Each row has a name. After each piece below comes the name of the row it's from, unless a question asks for something else. Each question is about the rows just above it. Some pieces are copies with a little noise.

[ 16  30 -10  -3]  E
[18 56  1 -7]  L
[ 20  31 -11  -8]  H
[-4 21  9  5]  V
Shift each entry of [-4 21  9] by +1 times 1:	[-3 22 10]
Shift each entry of [-11] by -1 times 1:	[-12]
find: [-4 22  9  5]	V

[  9 -12   3  -3  27  52  -3 -13  -3 -21  -7  20 -31   2  -2 -19  22  19
  18  10  16 -19  34  14  13  -6  28  18 -19  25   9  11 -15   8   1   3
  -6  12  10  25  19 -26  23 -14  -6  28  16  19  12  -2  24  13  15  39
   3   9 -29] : K
[-30   7  22   2  21 -24 -13  -4   0  16 -22  -8  38  17  16 -16  -3   3
   3 -13  -8  -3  25  14 -19  23 -17  26  18 -28  17 -30  15 -15  -8  13
  26 -34  12   3 -27  -6 -29  11  -6   1 -21   2  -5  -7 -13 -18 -15 -56
 -24  22   8] : N
[-13 -24  26  37  10  17   4  -6  33  -4   6 -15  -2 -22 -28 -29  12   3
  -1  14   4 -25  17   4  12 -10  14  28  14   0  -5  33   6  25  22  24
   6   8 -13  18  -4   7  22 -32 -24 -14  33  10  -2   0  29 -16 -11  27
  -7  18 -13] : G
[ 15 -44 -20 -16  -8  13  30 -17   0   5   5  15 -20  -6 -35  10   0 -16
  -8  -6   8  17 -10 -13  -5 -28  14 -35 -23  23 -22   4   4   4  -5  17
 -48  18 -21  10  20  11  19   4   2  22  -8  13 -18  18  -2  11   7  24
  20 -39 -11] : S
[ 19   6  -6   0   3  37  -3   2  -4 -23   8  12 -32  -6   2  -2  13  14
  11  14  11 -11   5   2  20  -8  20   3 -14  22   1  20 -20  10   5 -13
  -5  21   5   6  20 -14  22 -14   0   8  23   6  16  -3  20  15  16  46
  10   4 -16] : Z
find: [  9 -10   2  -5  26  52  -3 -13  -3 -21  -6  18 -31   3  -1 -20  24  20
  19  10  16 -17  33  12  13  -8  27  18 -19  24  11  14 -14   8   1   2
  -5  13  10  24  20 -26  26 -14  -6  31  17  19  11  -3  23  12  15  40
   3   9 -29]	K
find: [ 19   6  -6   0   3  36  -4   2  -4 -23   8  12 -31  -6   2  -2  13  14
  12  15  11 -11   5   2  19  -7  21   3 -13  21   1  21 -20  11   6 -12
  -5  20   5   6  20 -14  22 -15   0   9  23   6  16  -3  20  15  15  45
  10   4 -17]	Z

[ -4 -19 -24 -51  -5   6  10  19   0  -6  -7 -17   9  48  26  -8   2  31
  -3  -8 -12 -10  11  -2] -> ranu
[ 22 -25 -28 -17   6  -8  18  38  14  -5 -23  26 -13 -12  17  -9   5   0
  -3 -17  15 -17   1  -8] -> vor
[-17   2  -8  -7  -5  48  -6 -51   6  26  11   0  -3  -5  19  -8  31 -24
 -19  -2 -10   9 -12  10] -> bimi
[-33   7  23  33  -7 -23  10 -19  -8 -16 -14  -2 -28  15   9 -11   2  20
   3  13 -11 -16 -23 -13] -> zamu
[-17   2   7   7   9   0   2   7   1   0   5  18  24 -49 -28  -1   1 -35
   1   1  -7   6  12  10] -> Zome
Move every entry of [1] by -1 step of 1.	[0]
Shift each entry of [-8] by +1 times 1:	[-7]
find: [-17   3  -6  -6  -5  47  -6 -50   8  28  14   1  -1  -7  16  -8  28 -24
 -18  -4 -11  11 -10   9]	bimi
find: [ -3 -18 -23 -52  -5   7   9  19   0  -5  -8 -16   8  49  26  -7   2  31
  -3  -8 -13 -11  10  -2]	ranu
Which row holds these entries in another order? [ -2  11 -10 -12  -8  -3  31   2  -8  26  48   9 -17  -7  -6   0  19  10
   6  -5 -51 -24 -19  -4]	ranu

[  5   4   3  -9 -13 -12   3 -11 -15  11  -7 -10  17  -9 -10   1  -1  10
  -4   2  -1  20  -5  -6  -3   8  -9  -5   7 -10  -4   2  -1  11  -3   5
   9  -9  13  -5  -9  -9 -13   8 -10   2] : pavak
[  1   4  -9  -4   1  14 -51   1  -3 -17  -5  11 -13  -4  -2  10  16  11
 -43  10   7 -20 -14 -19 -15  16  27  10 -25  24   9 -11 -11  11 -17  14
  -1 -14  16  10 -20  -2  -7 -10 -17   0] : musu
[-4 -3 -1  0 -2  2  1  1  3 -1  1  2 -1 -5 -2  5 -4  2 -3  0 -3 -7  0  0
 -3 -6 -3 -6 -3  2 -6  0 -2 -2  2 -4 -2 -2  0 -2  0 -1  3 -3 -4 -3] : Tamad
[  5   4   3  -9 -13 -12   3 -11 -15  11  -7 -10  17  -9 -10   1  -1  10
  -4   2  -1  20  -5  -6  -3   8  -9  -5   7 -10  -4   2  -1  11  -3  -4
  -6 -15   0   4   2   7   4  -9   1  10] : Boze
[  8   5   0  -8 -11  -7  -7  -5 -14  11  -6  -7  16  -5  -8   8   2  12
 -14   5   1  16  -4  -6  -7  10   1  -4   1   4   0   3   6 -16  11  -2
   8  23  -5  -8   7  -7   1  14   5 -12] : bilas
[ -6 -13  -1  12   6   5  33  17  18   8  10   4  -2  11   7   8 -19 -12
  21  -9  -6 -13  18  24   3 -28  -8 -15   3  -4  -6   9  -2 -21  24 -10
  -2  20 -12  -5  12   0  12   0   6 -12] : Lifis
[-4 -3 -1  0 -2  2  1  1  3 -1  1  2 -1 -5 -2  5 -4  2 -3  0 -3  0  0  0
 -3 -6 -3 -6 -3  2  2  0 -2 -2  2  0 -2 -2  0 -2  0 -1  8 -3 -4 -3] : fosar
[  8   5   0  -8 -11  -7  -7  -5 -14  11  -6  -7  16  -5  -8   8   2  12
 -14   5   1  16  -4  -6  -7  10   1  -4   1  -3   1   3  -7  12  -1   1
  -8 -15   3  10  -1  10   6 -14  -2  10] : Feso
find: [-4 -4 -1  0 -3  1  1  0  3 -2  1  3 -2 -5 -2  5 -4  2 -3 -1 -3  1  0  0
 -3 -7 -3 -6 -3  3  1  0 -2 -2  2  0 -3 -2  0 -1  0 -1  8 -4 -3 -3]	fosar
find: [  1   4 -10  -4   1  14 -51   1  -3 -17  -5  11 -13  -4  -1  10  16  11
 -43  10   7 -20 -14 -19 -16  16  27  10 -25  24   9 -11 -11  10 -17  14
  -1 -14  16  10 -20  -2  -7 -10 -17   0]	musu
Shift each entry of [ 2 -1] by +1 times 1:	[3 0]
Which row holds these entries in another order? [-3  0  1  0 -5 -2 -2  2 -1 -3 -4  2 -2 -3 -2  2 -3 -2  2  0 -4 -1 -1  0
  0  8  3 -2  0  2  2 -4 -6  0 -3 -3  0 -6  5  1 -1  0  1 -3 -3 -2]	fosar

[  2 -53 -31  29  10  14  29  -2  -3  28  -2 -20   1  22 -56 -35 -18  22
   7  19 -16  16  16 -29 -11  13  24  -7   1  48  27 -26 -20   8 -30] = Zaro
[ 11   1  12 -19   2   8   5  -5  -3   5  15  -4   1   1   6 -29   9  11
  17 -17  -1  -6 -11 -18   5  12  -1  -6  22   1  23   5 -11  13  -4] = bapaz
[ 17  10  -2 -12  27  16  -3  43 -26  27 -15  19 -19 -41   5  -7   2   3
 -44  15   1  17  -4  16  -3   9  -8   4  20 -10 -22  14 -16  24   3] = taku
[ -6  -3  10  -4 -19  -7   3 -32  17 -18  19 -14  14  27   3  -8   4   2
  39 -21   0 -16  -4 -19   6  -1   4  -5  -2   4  25  -5   7 -11  -2] = Kes
[-10 -25   1   8 -24  -7  15 -47  24 -16  25 -28  20  48 -18 -21  -2  10
  57 -20  -7 -16   2 -36   4   2  15 -10  -6  25  45 -18   4 -14 -15] = duku
[  5 -17  -8   4   7   9  11   3  -5  14   2  -6  -1   3 -18 -21  -4  11
   2   4  -6   6   2 -13  -3   9   7  -4   8  16  13  -6 -12   9 -11] = Zigik
[ 15  -8   0 -12  15  16   9  14 -14  22   4   0  -7 -11  -8 -33   2  15
  -3  -2  -4   7  -6 -13   0  16   2  -4  24   8  14   3 -20  21  -9] = dozub
find: [  2 -54 -31  28  11  13  29  -3  -4  27  -3 -20   1  21 -54 -33 -16  20
   7  20 -16  15  15 -30 -12  13  24  -6  -1  49  27 -26 -22   7 -31]	Zaro
Shift each entry of [11] by -1 times 1:	[10]
[  2 -36   4   2] with +1 step of 1 on every entry:	[  3 -35   5   3]
Move every entry of [-53] by +1 step of 1.	[-52]
find: [ 14  -7   1 -12  14  16   9  13 -14  23   3   1  -9 -10  -7 -34   3  13
  -3  -1  -4   8  -5 -14   1  17   1  -4  26   8  15   2 -20  20  -9]	dozub

[-20  -4  35   3 -24 -37   0 -23] = Zesan
[ 27  28  -9  -1   0 -45  22  22] = Fam
[-24  -4 -37  35   2 -23 -20   0] = Reni
[ 30 -26 -35 -30   5  27  13  10] = veli
[ 27  28  22 -45  -1  22   0 -10] = fula
Move every entry of [ -1   0 -45] by -1 step of 1.	[ -2  -1 -46]
Shift each entry of [-37] by -1 times 1:	[-38]
[ 27  28  22 -45] with +1 step of 1 on every entry:	[ 28  29  23 -44]
[-45  -9  -1   0  22  22  27  28] is which row reordered?	Fam
Put [  0 -20 -23   2  35 -37  -4 -24] back in order: which row is it?	Reni
Put [-10   0  22  -1 -45  22  28  27] back in order: which row is it?	fula

[  0 -17  -4  22  26  44   7 -16 -16 -33  -3  27 -26   0 -14  22  17  -7]  duz
[  5  32  -4  -1   1  -4  19  18 -12 -13   5   3  48   3  29   1  48 -10]  Gok
[ -5 -26  -3  20  13  38   5 -28  -8   1  -4   6 -30  -2 -15   2   4   2]  rafu
[  2   0  10  40 -41   5  26  -4   7 -50  36  10  -4   4   6 -14  52  -9]  suke
[  5  -4   0  18   3   1 -12   3 -10  48 -13  29   5  48  -4  19  32   1]  deg
find: [  1   0   9  42 -43   4  25  -5   7 -49  37  10  -3   6   6 -15  53  -8]	suke
Which row holds these entries in another order? [-13 -12 -10  -4  -4   0   1   1   3   3   5   5  18  19  29  32  48  48]	deg
Shift each entry of [-4 19] by +1 times 1:	[-3 20]
[4] with +1 step of 1 on every entry:	[5]
Put [-10 -12  -1  19  32   1  18   3   5   1 -13  -4  -4   5  48  29   3  48] back in order: which row is it?	Gok

[ 32  14  -3 -21 -14  -2  26  -8  -1  -1  20  24  30 -12] = Bovir
[ 27  12 -16  11  21  -1  -4  -5  -4  -3  -7  16  -9 -10] = Supe
[ 3 -1  5  9  0  0 10 -8 -3 -7  9 -6  6 12] = Gug
[-40   0  34  20  12   6  -8  41  -1  20  -4   4  -3  19] = busom
[ 10   0   4   1  -6  -1  17 -14  -2  -9  15  -5  15   8] = sot
[ -4   6   6  20  18   3  -8  17  -3   7  -7  11 -16   9] = tumen
[13 14  5 -6  1  1 10 14 -1 10  7 27 12 -6] = vilu
[14 10 14 -6  1  1 10 -1 27 -5  7 13  5 12] = zab
[-4  6  6] with -1 step of 1 on every entry:	[-5  5  5]
[-6 12 27  7 10 -1 14 10  1  1 -6  5 14 13] is which row reordered?	vilu
find: [ 3 -2  6 10 -1  1 10 -8 -4 -7  9 -6  6 12]	Gug
Shift each entry of [ 0 10] by -1 times 1:	[-1  9]
[-6 -5 -1  1  1  5  7 10 10 12 13 14 14 27] is which row reordered?	zab

[ 1 11 10 16  0 -7 19 14 -1] = Y
[ 10  18  19  35  -5 -11 -13 -12  -6] = J
[ 19 -13  18 -12  35  -6 -11  10  -6] = P
find: [ 11  19  19  35  -5 -10 -13 -12  -6]	J
Put [ -6 -12 -13 -11  -5  35  19  18  10] back in order: which row is it?	J
Move every entry of [35] by -1 step of 1.	[34]
find: [ 20 -13  17 -13  34  -5 -12  11  -5]	P
Put [ 19  10 -11  18 -13  35 -12  -5  -6] back in order: which row is it?	J

